In the rows, zero is written as 128.
[126 150  88 134 142 141 119 151 117  86 153  53 118 130 178 139 112  90
 110 130  83 170 106  79  95 132 150  87 113  88 101 197  89 123 117 100]	1
[162 147 119 107 150  84 121 153  44 104  90 108 126  48  95  91 134 161
 119 149  76 129 161  86 122 174 143 142 138 111 139  79 121 187 169  98]	1
[117 140 104 175 165 128 100 117  80 101  74 112 113  76 121  99 134 134
 139 142 126  81 132  73 126 151 123 150 100 128 143  87 137 168 130 155]	1
[152 122 118 118 191 162  90 159  72 124 138 164 108  45 165 100 169  91
 191 188 159 153 176  82 104 123 142 109 146 103 129 152  80 119 115 145]	10
[148 104 129 130  78 130 134 185 101 178 181 108 137  71  64 130 156 146
 129 154 181 107 151 143 150 139 122 152  79  68 173   6  94 170 137 125]	10
[ 84 110 115 157  90 162 138 125 100 100  83 131 121 113  86 151 104 140
 105 150 167 106 128  80  85 130 127 127  83 111 151  65 126 124 109 120]	7
[140  89  61 131  52 130 123 197 154 145 115  71 105 139 155 141 106 125
 163 154 151 121 115  91  85 105 206 105  71 138 126 148 175 133  96 109]	11
[ 94 123 122 169  90 117 119 156 189 145 172 108  86 123  97 118 120 142
 144 180 113 118 125 146 129 131 209 136 100 109 122  85 153  98 119 138]	3
[ 80 107 101 143  88 177 125  96 101 170 124  73 108  66 128 165 111 135
 130 185 114  86 146 137 113  79 110  96 120 154 159  48 154  59 148 146]	2
[140 134 113 121 103 119 105  90 173 161 165 101 112 165 114 128 118 108
  86 129 173 119  87 100 117 142 159 151 114 107 120 113 100 136 107  78]	11
[114 126 110 146 134  94 157  80 163 103 140 132 144 145 103 126 170 151
 154 153 141 179 129 160 164 118 155 126 148  90  92 115 196 135 102 140]	12
[138 141  72 119 169 119 103 157  80 124  88 113 144  94 114 134  98 141
 145  95 104 117 134 128 113 130 113 115 138 130 124 119 122  95 138 137]	10
[144 113 101 166 155 110 157  85  58 119 166 146 133  54 128 150 130 102
 129 107 140 143 138 140 186 102 138 140 101 119 135 222 122 134 144 110]	6
[141  99 108 123  86 129 115 108 210 151 142  51  93  87 132 153 128 115
  85 119  67 146 110 167 148 168 143 161 122 138 109 120 113 120 141 102]	4
[134 125 104 179 107 129 107 141  93 142  89  97 107 114  97 147  90  99
 136 134 163 145 114 124  60 149 157 111 138  88 136  61  95 102 130  93]	8
[ 96 128 126 132 120 122 119 118 146 142  90 109 110 162 133 130 151 137
  97 164 121 122 132 114  78 110 145  69 194 105 121 132 114 113 121 104]	12
[ 79 115  86 144 124 135 150  84 173 124 134 129 120 133 121 120 169  80
 110 148 138 148 140 145 161 107 144 148 176 127 112 115 163 102 106 125]	1
[133 108 142 168 113 154 130 162 112  81  90  98 104 151  94 148 139 118
 156 144 104 129 119 132  76 174 164 152 147 127 127 138  97 106 142  76]	7
[172 148 115 137 119  80 168 109 126 167 109 127 150  75 141 134 171 162
 163 139  82 157 134 156 132 132 146  83 169 103 123 215 121 136 140  65]	5
[131  79 124 165  64 186 138 192 104 123  81  81  94 139 133 143 154 101
 148 146 172 115 126  97  52 140 130 139  95 144 153 103 130 179 124 139]	8
[ 90 101 103 138  95 121 121  88 182 168  93 107  68 151 109 116 138 136
  86 151 162 139 119 126  87 105 164 115 123 125 110  46 195 113 110 129]	0
[123 163 143 183 194  83 159  37 140 128 153 143 114 116 139  93 200  75
 159 100 136 118 155 149 181 107 164 141 148 150 109 120  85 128 134 144]	1
[ 93 130 106 121 118 152 140  97 130 116 172 117 130 130 111 143 135 189
 113 133 106 146 121 168 122 123 125  69 166 126  92 151 122 112 134 127]	5
[110 114  86 136 113 144 125 137  83  84 113  81 112  54 167 132  71  53
 152 148  92 214 105 113  77 139 163 110 108 107 105 107 168 124 124 136]	6
[ 88 107 101 217 138 138 131 157  72 117  89 160 108 104 125 131 140  33
 117  97 132 103 157 102 140  98  74 150  69 150 152 145  66 173 106 151]	8
[136 143 118 164 109 120 122 130 122 162 110 127  98  88 158 125 107 122
 147 149 116 132  81 154 128 160 109 131 191 112 106 148  83 143 129 111]	6
[162 121 146 115 173 123  82 106 139 122 111 131  58 111 126 133 135 163
 120 175 121 112 140  88 101 161 141 117 201 158 116 252 100 145 112  76]	12
[ 72 112  97 182 126 129 113 143 151 115 103 124 140 103 120 124 145  90
 150 165 102 137 144 143 139 115 129 110 146  83  95  81 107 116 102 138]	12
[134 144 114 156 147 128 115  98 148 126 141 119 120 130 130 102 115  72
 147 151  77 146 144 136  94 139 173 118 185 122 149 121 111 109 118 118]	9
[ 86  97  80 225 108  98 153  50 130 168 146 113 117 101  62 117  95 127
  97  79  99  78 113 224 139 145  99 147 190 149 148  81 162 177 147 144]	9
[101 138 115 144 145 145 133 103 127 100 132 140 163  95 118 125 103  76
 134 107  92 134 153 112 140 135  92 138 137  90 122 114 126  97 122 115]	2
[117 126 119 128 126 127 129 133 162  83 134  86 164 168 142 158  94  92
 130 102 112 137 109 137 113 119 122  98  95 106 131 163 155 132 109 137]	12
[101 122  94 181 103 148 122 122  81 134 131  93 108  87 177 122  93  69
  78 144  98 116  88  97  95 114 155 105 127 107 167 142 105 124 162 131]	6
[111 112  71 116  95 106 137 134 164 102 152 120 103 153   5 120 123 203
  94  60 177 136 165 164 161 135 148 148 138  75  83  41 170 163  83 104]	10
[168 114 146  95  54 153 130 213 144  82 139 128 130 116 107 132 122 214
 158 177  91 105 175 121  89 134 196 145 150 143 125 135 135 126 162 108]	9
[114 108 146 147 128 219 130 106 123 136 147 108 127 134 146 151 143  24
 133 140 132 168 117  91  90 165 146 108 124 116 185 107 109 104 127 124]	8
[121 127 110 177 163 100 127 109 161 144 116 106 129 163 111 134 164 121
 158 108 130  85 159 155 132 119 138  91 114 124 150 113 103  93  97 137]	4
[160 150 144 109 121 112 117 174 150  72 121 120 126 128 140 127 150 127
 184 192 110 157 182 104  82 125 158  90  96 112 130 105 103 105  95 109]	4
[141 116 126 117 120  73 128 133  81 133 125 173 139  69  79 104  48  80
  76  59 120  99 169 147 144 138  93 181 158 123 162 108 124 150 171 106]	2
[ 80 112  88 154 110 159 124  61 180 126 159 111 106 101 112 117 133  85
  90 164 105 123 131 167 144 120 123 144 166 112 120 133 147 127 118 106]	3
[109 114 139 168 141 163 121  76 109 118  86  79 100  86 135 137 158 154
 179 158 129 124 122 143  60 135 122  71 134 110 128 105 168 161 136 133]	8
[138 123  91 154 117 122 156 134 154 104 131  96 136 147  94 142 129 118
 163 139 145 122 142 146 133 114 147 121  99 100 123 116  88 128  73  97]	7
[153 141 128 145  91  86 110 169 213 143 112  76  92 121 164 139 117 139
 167 175  90  93 137 128 124  91 194  89 104 136 133 158 103 123 102 113]	12
[127  91 100 159  74 159 124 103 111 138 100  79  49  58 139 146 164 154
 165 180 183 144 136 155 124  94 184 129 142 115  82 110 139 128 126 110]	6
[141 128 155 106  98  44 155  74 180 192 147 102 164  98 116 127  99 141
  62 135 125 117  77 146 123 142 134 141 119 104 177  88 183 173 164 128]	12
[112 151  99 143 145 164 140  42  28 160  98 118 162  90 104 170 116 132
 154 108 166 142 131 149 110 123 102  51 133 137 155  55 115  76 141 141]	5
[169 142 113 126 114 123 133 105 164 155 129  94 157 147 153 130 120 126
 131 148 152 128 102 104  75 167 166 101 141 101 166  84 120  86 127 130]	4
[166 142 174 123 151 105 118  85 189  92  51  99 101 181 121 121 203 126
 202 153 159 111 163 148  66 134 139 144 129 164 128  89 154 119  95 125]	4
[173 182 123 174 120  62 127 108  93 118  99 145 128  84 147 117 122 135
 210 140 174 107 131 204 168  91 151 149 147 129 119  66 113 113 165 151]	1
[124 123 109 128 142 103 134  96 119 127 147 114 129 153  82 115 140 136
  91  96 149 151 117 147 124 139 136 134 120 106 125 127 144 155 118 134]	5
[141 182 144 149 125  50 136 145 115 142 122 130 126 101 117  99  91 201
 169 114  86 125 112 157 118 162 155  95 120  82 116 101 151 168 153 137]	3
[180 122 116 105 133  91 165 139 158 112 209 115 161  73 116 136  63 112
 173 119 106 154 127 126 149 161 191 124  92 125 137 169 147 133 107 110]	6
[120 113  63 152 148 155 129 102 115 143 122 101 143 156 128 123 171 163
 132 124 127  75 110  83 140 136 131 119 118 145 114 165 131 151 115 124]	11
[135 149 151 122 156  58 124  42  71 141 158 165 151  90 112 129 101 126
  63 149 212 152 102 119 131 105  95 138 102  77 159  97 141 165 145 147]	12
[141 130 124 167 142 135 128 111 117 140 136 137 118 123 153 115 124 141
 148 120 147 130 105 129  99 151 124 101 143 120  84 120  96 129 147 141]	0
[110 121 112 148  69 147 101 130 186 126  66  81 100 119 169 128  97  83
  96 113  75 125 108 118  73 160 148 112 136 119 149  84 131 114 140 125]	4
[ 90 121  88 135 144 163 111 119 140  93 165 107  77 106  94 128 130 110
 120 133  89 116 188 124 169 102 156 123  92 155 102 141  97 120  94 126]	3
[ 84 115  68 154  73 137 151 119 173 144 147 114 115 166 115 115 109 124
  89 120 140 110 120 169 118 115 133 104 183  99 119 144 154 140 107 117]	3
[ 92 100 107 115  83 145 131 119 165 135  66 105 124  62 121 113 129 115
  88 134  76 132 125 101  74 149 168 156 139 174 100  66 147 110 157 137]	5
[132 133 135 116 128 112 126 111 148 157  93 143 148 106 147 121 141 133
 139 143 147 121 139 136  91 148 108  97 163 109 134  78 106 112 126 139]	4
[120 140  96 162 142 123 135 129 131  53  97 119 149 128 107 143 142 122
 164 130  96 157 136 167 153 112 120 136 118  67  80 152  94 116 101  85]	7
[ 67 108 113 149 124  92 138 142 111 153 173 142 162 161  58 142  78 160
  49 100 200 113  62 146 112 147 111 178 136  87  92  60 120  86 144 158]	6
[135 145 107 130 195  59 136  94 116  96  75  75 142 135 104 158 113 125
 180 116 111 140 123 182 109  90 115 113  67 128 116 146 155 109  94 119]	7
[126 137  87 126 154 132 168  78 126 119 154 104 137 158  90 147 138 160
 154 166 152 134 137 137 129 111 144  81 130 127 131 107 113 100  76 115]	7
[105  95  82 165  82 179  99 154  95  91  76 101 112  68 101 136 135 128
 135 146 174  98 155 114  78 104 123 133 112  85 131  70 148 131 130 113]	10
[173 141 100  77 128 146 100 130 161 143 108  95 100 166 124 100 130 161
 126 174 114 102 126 138 110 156 151 135 202 128 152 170 154 139 120 101]	3
[155 116  91 133 120  93 157 137 166 127 105  85 165 116 140 141 146 181
 157 121 129 123 117 131 140 122 142 120 120 102  81 178 150 159 115 130]	12
[127 122 113 139 171 120 131  91 137 113 118 102 104 114 104 129 165 151
 171 167 130 149 130 124 121 139 157 131 143 115  92 156 160 119  88 103]	6
[148 133 120 119 111 117 164 130 150 127  76 117 155 103 105 133 172 202
 166 173  85  93 145 134 161 125 147 132 109 119 153 110 150 138 127 108]	7
[ 83 103  82 144 136  97 130 175 113 138  92 135 136  82 138 132 124  70
 131 140 124 147 134 146 132 107 109 158 141 138  94 128 137 100 123 147]	1
[119 128 122 130 125 117 110 134 136 108  51 125  77 156 106 134 133 145
 143 111 143 144 150 139  89 108 152 109 142 120 110 130 162 130 107 109]	8
[ 89 129 140 150 145 139  84 126  86  94 119 134  67  84 121 125 110 153
  97 163  46  72 118 144 160 125  82 148 127 177 154 164 129 164 158 145]	6
[139 123 168 136  85  90 151 128 113 161 173 147 132  59 127 109  96 247
  77  86 153  83  90 119 121 165 112 167 150  76  83 130 122 181 212 147]	2
[118  92 106 153  74 112 141 109 138 114 115  76 112  75 111 141  93 173
 136 137 174 109 157 116  21  82 197  96  98 111 107 107 183 136 123 119]	9
[155 126 134 137  98 104 139 123 127 101  64 160 136  87 130 109 154 140
 130 141 138 118 163 101 118 124 158 138 173 105 114 144 123 164 148  94]	12
[112 134  91 179 115 137 132  92  87 111 115 144 114  64 154  91 115 147
 125 150 129 121 107 127 114 139 124 101 202  79 101 136 111 173 143 122]	6
[124 140 127 158 108 132 134 113  95 169 111 122 114 105 142 125 117 135
 127 131 144 108  99 138 106 147 121 100 187  98 131 107  80 138 147 113]	6
[142  82 141 148  75 113 143 178 171 110 151  97 110  48 125 120 154  95
 135 150 103 122 193  90  99 141 194 130  52 121 138  90  89 153 126 108]	4
[128 134 154 125 162 160  97  60 127 109 154 117  68 104 149 119 127  88
 153 148 127 174 117 156 103 158 157 123 163 122 118 176 162 129 139 124]	3
[168 111 151 124 107 125 148 118  99 145 239 125 112  81 123 139  88 132
  86  95 188 165  85 107  87 182 145 130 116  86 159 171 139 178 161 115]	10
[126 100 141 177 109 121 130 156 162 113 135 102  95 182  79 153 154 193
 160 140 193 130 104 119 103 168 173 153 128 112  76 132 149 131  99 130]	12
[146 119  96 130 163 151 131 109 146 125 182 126 128  95  95 122 155 161
 139 123 120 123 135 130 158 167 121 140 162 116 116 160 124 142 116 114]	10
